
[[ 388 -180   94  167   52 -188  330  157 -174  -99  -64  -72   80  260
    36  -55 -110   63 -171  110  255  179  -68   -2 -103  -37 -209 -373
    50  213   72  -47    3  -36  -26    0 -261]
 [ -92 -198  474  268  118  462 -201   55  305  176  145  405  -73 -131
    60 -149  -61   53   40  186   29 -187  370 -360   85  235  196  161
   308 -159 -437 -217 -342  582  123  116   64]
 [ -82 -138   40  111  169  153 -156 -167  -16  117 -263  164  -81  205
   172  -30 -132  205  -79 -167 -258  -19  102   55 -243  -59  -24 -146
  -157 -289  -82 -155  -51  170 -121  -78  -96]
 [-205  205 -178  341  109  224   62 -451  224  168 -222  138  -24  206
  -113   83  283  167  129  -58 -111   63  -82 -101 -101 -123 -185  307
    51 -127  -15   80 -145  145   92 -152  -35]
 [  47 -177   26  280  -84 -185 -209   24   83   28 -223   20  184  164
    22 -316   13  -42  189  170  -54  386   64   42   88 -350 -174 -334
   377  -89 -465 -177  -94  283  -55 -246 -181]
 [ 301 -252  198  170  151   95  289  111 -102   -4   34   30   17  188
    53 -117  -24  283 -150   61  177   59   39 -163  -93  148  -72 -250
    40  160  -35 -106  -35  163  -35    7 -127]
 [ 240  110  -60  -43   39 -173  345 -106  -90 -106  -24 -442  168  143
   -84   28   61   93  -78  116  266  291 -176  135 -190  120 -254    2
   -66  147  209  147    5 -105 -182  -85 -101]
 [ 419 -207  105   43  -64 -202  414  268 -233 -171   70 -190  140  214
   -43 -154  -81  153 -132  180  364  174 -137  -45  -25  122 -125 -444
     0  335  139    5   75  -88 -201   -3 -183]
 [-357  192 -153  -36 -100   76 -257 -337  151    0 -187   15  -58   77
   -60  -15  -40   13  211  -93 -221    1  -42   51  -97   15    9  175
  -185 -302   12   56 -159   85 -310 -182  124]
 [  49  -34   29  -29    3  220   -4 -317  -57 -126   85  250 -106  235
    42  -17   93 -183  -11 -268  -52    8  253  -85  -44 -123 -370  120
  -100  140 -115  -35 -120  200  -85   25  -44]
 [ -97 -206  301   20  -80  190 -337   61  139    2   81  186   -1  -61
    63 -278 -143  -48  134  104  -56    5  292 -147   94  105  110  -68
   166 -158 -421 -195 -230  441 -198  -39   79]
 [ 128  103 -178  170  -45 -305  312  -16   -8  -63 -211 -350  150  195
  -153  -37    0  206   78  203  201  294 -366   62  -92   24 -100 -174
    31   61  206  131  -26 -155 -182 -227 -106]
 [ -85   -9  -87  206   54  154  168 -186   61   -4  -92  145 -153  204
   -72  -54   15  358  121  -94  -62  -73 -127 -262  -58  149   47   -3
  -106  -13   83    4 -171  114 -145 -188   93]
 [-191   30  -16  232 -184   10  -15   86  151  115 -164   14  116   59
  -175 -143   -7  239  178  279   65  -12 -227  -97   58  112  223 -153
    58 -139   45   53  -16   24 -212 -114    0]
 [-226  287 -199   79 -119   -4  -39 -301  126   49 -209  -72   92  141
  -155   92  115  -60  118   41  -15   85 -157  128  -94  -85 -144  188
   -90 -143  149  176  -29  -82 -153  -87  -58]
 [ -70  -76  218 -154 -152  276 -221  -99   14 -109  205  262  -51   33
    27 -123  -50 -253   37  -88    0 -119  327 -102   61   72 -101   88
   -74   31 -187  -67 -137  273 -239  122   52]
 [  14  299 -249  411  133  -76  257 -460  213   40 -244  -67   32  240
  -149  147  274  -25  133   26   63  301 -170  -37  -88 -249 -414  326
   221   36   -1  147 -236   56  217 -221 -132]
 [-453  227  -59   -2 -285  161 -470 -303  212   44 -128  298  -11   41
   -77    4    4 -381  218  -37 -198 -101  138   75   50 -194  -63  236
   -68 -283 -122   50 -130  130 -197   16   20]
 [ -50  -63  -83  139  264   92   53 -202  -21  186 -346 -131   13  223
   101    2  -20  507  -99  -89 -200  102 -123  121 -358   52   13 -129
  -207 -298   89  -65   41   55 -153 -181  -94]
 [ 130   41   16 -232 -151   11  231  -36  -75 -171  217 -388  164   35
  -162 -165  104  132   71  122  268  189  -87  -13  -22  324  -97   36
  -114  217  118  142   18   27 -434  -86   98]
 [ -80  288 -204  172 -179 -235   27 -181   69   -8 -272  -60  141  195
  -145  134   42 -287   64  131  105  159 -200  202  -55 -271 -267   33
    13  -49  173  183  -16 -203  -37  -28 -219]
 [ 142  -24  227  -50   -2   37  212  100   55 -116  187 -200   21  -64
   -70  -78 -134  113    1  215  289   12  -10 -166  -36  441   93   51
     9   95   62   43 -210  128 -222   -2  109]
 [ 147 -125  356   91   23  -99 -261   12  165 -154   72  126  -53  -73
   154 -120 -287 -497   60  123   75  192  403  -65   70  -95 -191   38
   372  -70 -516 -214 -478  434   62   -8  -54]
 [ 231  -20  193  295   85 -175   87   45  176    1  -76 -137  143    8
     1  -59  -51 -142   23  330  248  325   58  -22   -6  -69 -185   -4
   435   11 -268  -60 -273  226  156  -64 -177]
 [ 206   -2  243 -143 -245  -61  126  184  -72 -208  254  -59  121    6
   -89  -48 -117 -341  -68  224  403    7   88  -25   80  176 -122  -60
     5  263   77   82  -59  -12 -216  210  -81]
 [ -66 -178  113   61   36  394 -164 -305   43  -74  122  465 -210  189
    88 -171   72  -40  107 -316 -204  -78  369 -292   47  -72 -200   97
    -3   43 -359 -186 -241  457  -84  -60   81]
 [ 440 -270  165  187  308  -54  490  172 -142    8  -60 -281   66  183
    76  -93  -99  558 -224  146  239  190 -138  -95 -250  296    0 -338
    10  117  100  -94  -21   73  -67  -99 -136]
 [  71 -134   52  179  -85  -72 -138    4   37   67 -134  -49  254  147
    -4 -258  119  -25   90  178   26  353   74  102   44 -265 -208 -245
   283  -37 -353 -103   32  223  -82 -128 -199]
 [-145 -121  277 -128 -116  352 -188   -7  100  -43  244  180  -64  -77
   -21 -206  -78   48  107   24   12 -179  244 -234   70  338  173   90
   -58  -50 -187  -80 -183  352 -320   53  200]
 [  16  100  -83  191  171  136  381 -153  -30  121 -202  -37  -35  236
   -68  192   34  419 -168  -19   81 -125 -264  -45 -291  215   13   30
  -280  -35  440  132   37 -158  -58   19  -96]
 [ 172   28  100  167   97  -16  214  -80   93  -39   11 -113   43   71
   -43   -5   16   25   -2  146  207  170   -2  -94  -65  103 -153   92
   155   83  -48   18 -216  147   23  -50  -60]
 [   4 -181   64  418 -126  -75  -36  174   60   34 -223  390  -22  227
   -19 -143 -157   -1   82  148   30  -38  -49 -171  121 -201   41 -411
   188  -18 -129 -126  -98   92   26  -42 -195]
 [-216    4  145 -218   -1  417 -244 -269   45    5  116  158  -97    9
    56  -27  -20   -5   -1 -194 -156 -184  278  -43 -133  218   -3  255
  -276 -176  -70  -40 -114  266 -295   74  142]
 [  16  212  -25  236   91   36  -12 -408  181   23 -122   91   22  147
   -17  153  165 -367   18  -17   41  208  152   55  -83 -308 -473  361
   209  -22 -172   47 -252  178  228  -10 -178]
 [-320 -139  -68 -228 -374  110 -407   26 -134   -7 -123  146   89  175
   -19 -300  -90  119  140  -87 -240  -94    1  128   14  -28  157 -404
  -352 -210   -7  -55  239   17 -639  -70   27]
 [ -67  185  -91  102 -259  -55  -29 -132   62  -25  -81   65  159  171
  -166    9  136 -310   92  125  146  103  -49   83   65 -226 -265   45
    63   73   35  142   16  -61  -87   44 -168]
 [-346  115  -14  339 -108  407 -287 -361  245  196 -128  630  -48  196
   -74   41  252 -244  130  -98 -173 -171  211 -138   94 -348 -200  263
   109 -130 -222   -9 -103  259  156  101 -121]
 [  24    8   54   99  -55 -380  -66  159  197    1 -192 -573  264 -121
   -78 -263 -175  203  234  485  138  470 -205  123  -29  167  164 -180
   320 -245 -216  -19 -202  159 -284 -352   35]
 [   3  -41   -8  173  -63  114   17 -189   37  -73   -8  285  -69  229
   -33  -82   75  -99  100  -97  -11   27  105 -175   68 -157 -240   -2
    60  115 -141  -40 -152  185  -26  -51  -62]
 [ 120   44   54   24  -86   92  262    6 -106  -23   37   29   86  185
   -98   83   52  -16 -161   76  253  -82  -68    5  -88   95 -146  -42
  -167  179  287  129  117 -135 -110  191 -164]
 [ 125  132  -91    3  194   48  300 -267  -93   59 -142 -293  103  211
   -13  156  131  226 -200  -44   88  150 -127  182 -351   88 -256  107
  -228  -15  287  132   85 -108  -97   -9 -147]
 [-124   56  194 -241 -150  233  -15  -11  130  -91  292 -188   34 -177
  -141 -168  -27  121  152  169  180  -63   47 -170   33  548  205  234
   -90   -3    2   84 -177  219 -431  -15  284]
 [-304   -1   14  -29  -21  287 -295 -269  104   55  -93  214 -121   78
    38  -76  -55   89  122 -168 -262 -122  139  -54  -97   71   61  108
  -192 -276 -107  -66 -146  238 -265  -88  116]
 [  55  109   39  107   92 -272  -55    4  -18  102 -409 -177  138  127
   114  228 -273 -174 -248  165   49  134  -79  415 -333 -152 -130 -144
   -90 -316  193   27   14 -194    1   93 -339]
 [-356  -73  -94  122  -29  148 -360 -159   73  217 -377  136   21  175
    49 -157  -45  334  128  -68 -373   -8  -44   98 -149  -95  158 -208
  -160 -455 -108 -118   55  149 -300 -203  -16]
 [  36  106 -204  510   58 -207  322  -21   81  156 -433  -55  102  291
  -137   87   36  320   10  221  115  135 -426   -3 -130 -121  -28 -213
    85  -69  250   97    8 -193   86 -168 -248]
 [ 313 -246  120  -77  -38 -186  315  287 -223 -189   59 -270   59  141
     0 -208 -251  313  -79  143  251  110 -157  -62  -81  320   85 -467
  -129  172  163  -39    7  -44 -387  -94  -22]
 [ -79  172  -94  275  114   -4   51 -273  140   98 -282   47  -22  180
   -25  153   15   -4    4   12  -29   71  -86   48 -174 -127 -164  146
    16 -170   67   54 -166   22   85  -79 -138]
 [ 126  -23  -57  -97   36  180  189 -288 -187 -116   59   58  -43  302
    18   15  131   38 -112 -277   12   28   81  -10 -156  -18 -356   34
  -275  188  122   38   41   28 -187   19  -80]
 [  62   17 -203 -216 -201 -338  196   96 -198 -165 -144 -567  191  157
  -128 -182 -136  351   75  139  123  256 -409  204 -151  238   79 -397
  -306   -1  340  139  159 -261 -637 -264   27]
 [ 160 -145   51  372  474  221  161 -258  -91  244 -388  285 -114  394
   261  236  -13  248 -385 -254 -187  -42  107   75 -436 -224 -273  -95
  -145 -187   73 -158    5   77  287   79 -358]
 [-236  -65  129  200  133  379 -144 -217  215   88  -54  370 -250   55
    44  -52  -85  222  114 -129 -210 -222  146 -313  -54  183  159  169
   -33 -233 -170 -131 -336  364  -60  -90  157]
 [ 106  253  -82  332  222  -61  262 -339  178   93 -223 -167   75  160
   -64  212  173  -29  -39  108  146  272  -98   63 -205 -125 -358  311
   189  -27   44  119 -199   35  241  -83 -193]
 [ -16 -200  313  -58 -321  -93 -326  344   70  -70   93   -9  191 -114
   -17 -357 -247 -206  150  361  153  101  161   -6  190   88  163 -322
   219  -78 -332 -131  -92  249 -340    9   -6]
 [ 107   75   40  236  170  -83  267  -44  139   74 -149 -301   93   38
   -68   24  -15  290    0  256  186  201 -192  -30 -174  208    8   58
   133  -80   66   55 -180   71  -11 -146  -44]
 [ -53 -127   67   -4   27  164  -54 -123   17  -58    3   91 -108  110
    41 -166  -85  199   92 -109 -102   -5   89 -151  -65  159   29  -54
  -101  -75 -117  -98 -166  246 -266 -143  109]
 [-172 -117 -136   64  -82  226 -253 -355  -67  -39 -141  458 -144  366
    71 -153   83  -46  116 -396 -354  -25  191  -63   -6 -343 -275 -121
  -160  -57 -212 -134  -23  217 -188 -128  -52]
 [-226  -78  139  148   37  372 -258 -300  234  -51   76  510 -305   61
    51 -129  -61  -61  226 -221 -228 -171  323 -387   97   41  -11  231
    71 -114 -373 -178 -450  502  -41 -107  194]
 [  87  -35  157  -97 -142  183  115   38 -177  -94  117  284  -32  194
    -1  107 -104 -233 -231  -65  189 -271  119  -19  -63   72 -140  -83
  -292  176  266   60   81 -109 -147  334 -165]
 [-110  -12    0   69   71  -72 -127  -31   62  136 -317 -226  105   64
    46  -63 -160  274    9  129 -110  145 -117  184 -235   81  122 -158
   -72 -369   -3  -45  -35   55 -242 -168  -52]
 [-176 -199  141  123  -74  327 -195  -76   80  -37   53  526 -240  137
    37 -193 -119   75  154 -165 -177 -246  209 -355  107   68  110  -84
   -49  -53 -215 -173 -236  345 -178  -45  123]
 [  79   32   41  291  134   -2   62  -95   63  218 -274  -60  207  169
    19   75  103   43 -141  171   70  197  -23  183 -199 -180 -219  -40
   131 -131  -29    5   55   41  133   35 -316]
 [ -33 -215  222   73  -28  282  -61    6  -31 -129   99  592 -327  169
    97  -48 -272  -64  -27 -217  -64 -381  239 -349   39  126   62 -118
  -175   45  -38 -159 -255  217 -115  115   51]
 [  -2   95   -5  209  -42   12  -45 -279  137 -107  -34  255  -84  172
   -31   17   40 -351  126  -65   17  101  150 -115   68 -250 -344  173
   180   71 -203  -14 -297  203  100  -54  -86]
 [ -87   32 -272  427  288  -54   67 -252  -16  353 -700  -38  102  405
    90  147   61  478 -156  -63 -275  162 -294  293 -431 -317 -115 -248
  -153 -403  195  -23  183 -148   62 -183 -355]
 [-281 -168   63   76  -91  362 -159  -68  106   38   22  318 -150   88
   -41 -272  -34  399  226  -93 -200 -221   47 -341   67  245  287  -90
  -131 -147 -130 -116 -131  311 -347 -157  223]
 [ -69 -249  165 -282 -297   41 -394  182 -172  -19   -4    0  222   72
    75 -323 -144  -74  -15   55  -74   57  183  238   -9  -33   32 -440
  -176 -137 -167 -125  235  101 -526   61  -95]
 [-379  -69  -54   49  -62  413 -270 -226  -77  122 -242  652 -258  317
    98   81 -127  108  -80 -390 -392 -487   93  -52 -160  -86   94 -130
  -519 -281  192  -77   80   -3 -227  124  -51]
 [  31  -12   46  336 -190 -177   37  219   36   67 -241  184  137  186
   -94    4 -128 -132  -31  296  188   -5 -151   26   53 -190  -10 -338
   124  -16   93   22   37 -132   19   86 -295]
 [ 180 -343  166  168  368  133   94  -12  -88   93 -183   14 -102  201
   234 -130 -175  538 -160 -111 -152   59   77  -81 -300  156   51 -302
   -87 -177 -124 -250 -103  266  -92 -149  -63]
 [ 160  -13  209  286   95  -15   -2  -65  157   19  -49   97   67   60
    39   15  -11 -284  -39  179  158  191  196  -36  -16 -164 -280   95
   350    1 -284  -80 -265  262  233   45 -206]
 [ -30 -219  415  353  118  245 -193  120  198  101  -49  580 -209   19
   154   -2 -312 -124  -73   84  -21 -277  311 -277   20   41  144  -66
   191 -190 -278 -243 -358  368  198  166  -87]]

[-135  101 -141 -132   84   51 -404 -766  192   29  -34  106   14  125
  339   76  -26   15 -216  -12  127  113 -214  186  116  484  502  259
  114   75 -129 -229   62  -72 -271] -> 19
[-126   15 -125  330  -91    9    4    8  180 -151  114 -239   -5  -55
   68  -89   84   95   40  129   95   48   24  -40   16   -9 -170  -11
  157 -136   16   13   81 -187 -104] -> 12
[ 202 -148  154  163 -175 -155   37  539   43  -98  134 -269  167 -184
 -305 -264  278  162   87   -9 -111  293  192 -359  -69 -280 -295  -48
   16   19  209  216 -299  -33   96] -> 51
[ -38   69  392  -19  -56   69 -156 -363  250   99   23    8   11  240
  209  163  204   69 -133  389  341 -210  -62  340 -257  309  102  204
  -43 -191 -113    3   87  207 -248] -> 18
[-291  108  225 -166 -234  -35  156 -293  294  -94  214  119 -164  378
    3  363   88  128 -227  263  -54 -229    1  404   59  -33  112  216
  -34  121 -379   -6  274  279   68] -> 68
[-128  149  113  127 -238  -13 -168 -480   68  -35  -51  -10   30  157
  127  233  166   75  -71  213  189 -114  -95  217 -244  270  124  165
  147  -20 -274    8   84   -8 -146] -> 30
[-155  123  125  157  -69   43 -203 -492  229   38  -12    1  -25  164
  255  153  209   60 -116  303  242 -135  -93  290 -193  340   49  196
  109 -143 -191  -41  156  -22 -233] -> 55
[-113  155 -486  116   27   40  272  -70   70 -106   32  -23 -126 -172
  161  -60 -253   52 -109 -212  -98  -37  -43  302  231  -58   58 -292
   48   20   51 -142  119 -166 -186] -> 35
[-127  137 -104  188  -36   21 -343 -356  227 -244   37 -275  -12   50
  290   69  291   17   42  125  306  -66  -46   77 -346  299  127  178
  201   18    0 -112  111  -93 -137] -> 57
[ -71  206 -148  276  -12  -26  -51 -150  228  -43  -11 -106 -111  -42
  262   89  358   31  -58   81   83 -144   30  298 -315  163 -175  -12
   99    4  -13  -32  118  -78 -143] -> 16
[ 294 -152  -11  -84  100  -92   15  486  110   -5  134 -168  119 -250
 -142 -384  111  104  -31 -212 -158  360  152 -233  135 -197  -67 -130
 -111   80  414   63 -346   27  -33] -> 42
[ -93  222 -179  225 -166   57  -25 -352  -34 -174 -102 -168   -5  -37
  228  136   -6   35   34   59  296 -224 -104  308 -316  219  135  -93
  165  -73  -94  -74  110 -123 -237] -> 52
[  99 -105  209  -20 -293 -171  -69   34  -74    5   39   11  200  -17
 -328  -77  106  174  -73  -24 -180  345   26 -242  108  -95   43  120
   59  101 -118  157 -280  -19   59] -> 21
[-219  181 -112  140 -186  -69 -113 -686  -17   12 -130  201  -26   38
   80  133   13  119 -210   28  -35    0 -187  375    0  292  212  148
  175   -6 -412 -101  119 -249 -198] -> 41
[-201   96  369  172 -316   43   14 -446  130  100    0   75   14  311
   68  309   76  121 -117  483  246 -241  -90  305 -125  202  -33  180
   85 -235 -410  109  191   87 -175] -> 0
[-189  130  -54   42 -138   10 -224 -626   64 -112  -42    9   11  115
  169  136   -4   71 -114   90  170  -28 -168  231  -66  324  335  188
  167    0 -253 -128  113 -108 -193] -> 28
[ 194  -74 -190    0  -27   10   15  129  -77    2    2 -126  191 -222
  -44 -261 -233   67    0 -223  -18  315  -20 -232  260  -46  137 -202
   31  -14  249   15 -277 -103 -175] -> 6
[ 133   11 -153   31  133  -94  156  286  178   54   77    5  -58 -237
  -14 -253  156  104 -156 -186 -248  155  118  156  105 -131 -171 -176
 -100   52  229   -6 -133  -53  -91] -> 8
[ 136 -190  138  -41   31 -127 -116  392  338   23  266 -135   92  -25
 -140 -226  333  117  -77   -7 -232  412  188 -389  212 -173 -190  136
  -35  140  227  124 -239   92  117] -> 65
[ -45  251 -201   45 -180   37   96 -322  131  244  -41  173  -16  149
  268  399    2  -41 -179    0 -109  -62  -45  159  137  133   -8 -101
   99  192 -202   62   50  148 -108] -> 37
[ -51   93 -144 -116  160  146  -19 -158  342  -25  144 -104  -90   95
  379   56  -71  -29 -112   38  183 -105  -21  216  103  144  187  -46
  -46   12  178 -144  120  181 -216] -> 44
[ 142 -281  314  -71   46 -112  253  668  184 -137  289 -180   23 -168
 -381 -490   75  251  -61   32 -133  203  202  -14  161 -413 -192  -58
 -233 -161  299   88 -187   56   20] -> 67
[ 128  113 -381   57   32  151  120   55  117  138   18 -122   67  -80
  323   56 -234  -79  -10 -139   60   62   -1 -110  255   37   12 -335
   48   53  270   15  -80   93 -218] -> 27
[-247   14  201    1 -220  -16   69 -439  -36 -218   24   39  -29   96
 -129  -20 -194  220 -136  201  173 -145 -156  452   -6   92  308  138
   33 -221 -333 -105  174 -130 -190] -> 58
[ 216  -75 -261   41   68 -104  222  687  103 -191  188 -292   14 -340
 -145 -376   69   96   55 -322 -224  259  211 -189  108 -385 -195 -297
  -74  150  463   38 -250  -32   54] -> 36
[  61   54  -17  -63 -251   62  419   78 -228 -126  -22  -65   65  -83
 -137  -14 -466  124   -3  -66  130 -159  -55  285   72 -179  211 -344
  -68 -118    9   22  -52   76 -187] -> 43
[ -79  119  241  189 -486  -94  -61 -274  -84 -101  -50  -75  124  161
 -116  293  209  122   29  237  135  -88  -34   39 -325   84   11  143
  187   25 -355  159  -15   31    9] -> 1
[-244  125   99 -114 -229  -45 -109 -709   22  -72  -30  196  -31  210
   26  219  -68  135 -229  113   38  -66 -190  403   31  259  421  249
   89   41 -447 -120  147  -25 -133] -> 24
[  47  -94  557   35 -297  -59 -159  -91  129  119   77  -25  187  237
 -151  109  270  149  -57  383  126   94   29 -140 -107   85  -65  270
   28 -105 -181  221 -132  176  -28] -> 5
[  31  115 -110   99 -198   96  216  -45  -90  -52  -41 -128   69  -45
   84   75 -276   45   28   13  205 -139  -54  159  -10   -7   99 -270
   44 -107   25   25   -5   30 -216] -> 61
[  36  -98  -89   80 -148  -38  321  562  162 -145  279 -255   26  -65
 -178 -117  -56  108   53  -46 -169  174  188 -280  295 -428 -246 -201
   -5   78  202  150  -91   96  124] -> 45
[ 197   85 -289  126 -258   39   51  114 -230 -128  -77 -293  229 -181
   33    7 -226   -4  180 -214  149  124  -15 -283  -43  -51  133 -319
  165   98  197   92 -252  -29 -118] -> 22
[ 387  -73 -212 -112   95   35   94  645  249  206  199 -205  160 -116
  116  -97   36  -78   16 -250 -190  377  218 -562  354 -238 -200 -306
  -79  274  567  180 -370  318   28] -> 4
